Below are the code and all the weights of a small trained network. Each question names an input and a class and asks about switching units off, where a switched-off unit gives its printed mean instead of its output.

import numpy as np


def w(rows, s, z=0):
    codes = np.array(rows[::2]) - 128.0
    scale = np.full(codes.shape[1], s)
    scale[-1] = z or s
    return codes * scale


def f(y):
    return np.maximum(y, 0)


def log_softmax(a):
    a = a - a.max(-1, keepdims=True)
    return a - np.log(np.exp(a).sum(-1, keepdims=True))


def net(x, mask):
    res = np.array(x, float).reshape(1, 2) / 4 @ E
    y = f(res @ A[0][:, :-1].T + A[0][:, -1])
    res = res + np.where(mask, y, B[0][:, -1]) @ B[0][:, :-1]
    return log_softmax(res[-1] @ U[:, :-1].T + U[:, -1])


A, B = {}, {}
E = w([
[118,49,255,68,25],'x0',
[156,32,207,188,230],'x1',
],0.012)
A[0] = w([
[96,146,66,177,149,204],'neuron 0',
[97,130,58,76,47,81],'neuron 1',
[119,96,156,97,126,250],'neuron 2',
[200,134,230,196,155,103],'neuron 3',
[72,120,250,64,70,135],'neuron 4',
[56,218,146,35,76,152],'neuron 5',
[59,72,234,1,57,92],'neuron 6',
[152,15,116,158,149,96],'neuron 7',
[119,84,161,155,181,108],'neuron 8',
[106,168,56,47,59,110],'neuron 9',
],0.0096,0.014)
B[0] = w([
[91,85,11,158,173,206],'neuron 0',
[165,152,213,64,190,174],'neuron 1',
[111,21,99,143,2,232],'neuron 2',
[165,89,195,102,190,181],'neuron 3',
[38,141,108,175,199,240],'neuron 4',
[163,22,134,111,186,212],'neuron 5',
[87,189,82,188,226,251],'neuron 6',
[162,105,161,64,233,171],'neuron 7',
[153,83,125,117,225,170],'neuron 8',
[209,86,168,134,195,197],'neuron 9',
],0.0097,0.018)
U = w([
[222,53,187,31,216,90],'0',
[68,197,72,224,209,118],'1',
[111,11,86,129,48,254],'2',
[172,149,129,106,2,88],'3',
[112,189,138,84,104,88],'4',
[135,163,157,51,99,100],'5',
[174,170,179,83,102,101],'6',
[143,177,162,77,116,87],'7',
],0.0091,0.0095)

Each question gives the input, the list of numbers given to net, and the class t.
The units are the neurons (one row each of A and B). Each row of codes is followed by its name. A weight is (code - 128) times the scale printed after its matrix; where a second scale follows, it is the last column's (A, B and U).
mask holds one flag per neuron, in row order. A switched-off neuron (its flag False) gives its mean, the last column of its row in B, instead of its output. The means were averaged over made-up inputs and are rounded, as every weight is.
A unit's drop is (log p(t) with every unit on - log p(t) with that unit switched off) / (log p(t) with every unit on - log p(t) with every unit switched off).
The circuit of an input: a set's keep is (log p(t) with only the set's units on - log p(t) with every unit switched off) / (log p(t) with every unit on - log p(t) with every unit switched off). Starting from all 10 units, units are removed one at a time, each time the one whose removal leaves the highest keep (on an exact tie, the one counted first), for as long as the keep stays at least 0.8.
units of the circuit, in order: the units of the circuit, biggest drop first
most important unit: the unit with the biggest drop
k most important neurons: the k neurons with the biggest drops, biggest first
drop when u is switched off: that unit's drop, to one decimal
input [1,-4], class 0: most important unit	neuron 9
input [-3,5], class 0: 2 most important neurons	[neuron 6; neuron 4]
input [4,1], class 1: units of the circuit, in order	[neuron 6; neuron 4]
input [-3,1], class 2: 2 most important neurons	[neuron 6; neuron 4]
input [7,6], class 1: 4 most important neurons	[neuron 6; neuron 4; neuron 5; neuron 9]
input [4,2], class 1: 3 most important neurons	[neuron 6; neuron 4; neuron 5]
input [5,-4], class 1: 3 most important neurons	[neuron 6; neuron 4; neuron 3]
input [7,-6], class 1: 4 most important neurons	[neuron 6; neuron 4; neuron 3; neuron 7]
input [3,3], class 2: 3 most important neurons	[neuron 2; neuron 9; neuron 1]
input [-5,-5], class 0: 3 most important neurons	[neuron 6; neuron 4; neuron 9]
input [-1,-4], class 0: drop when neuron 9 is switched off	0.2
input [7,-2], class 1: drop when neuron 6 is switched off	0.8
input [0,0], class 2: drop when neuron 6 is switched off	0.2
input [-5,7], class 0: units of the circuit, in order	[neuron 6]
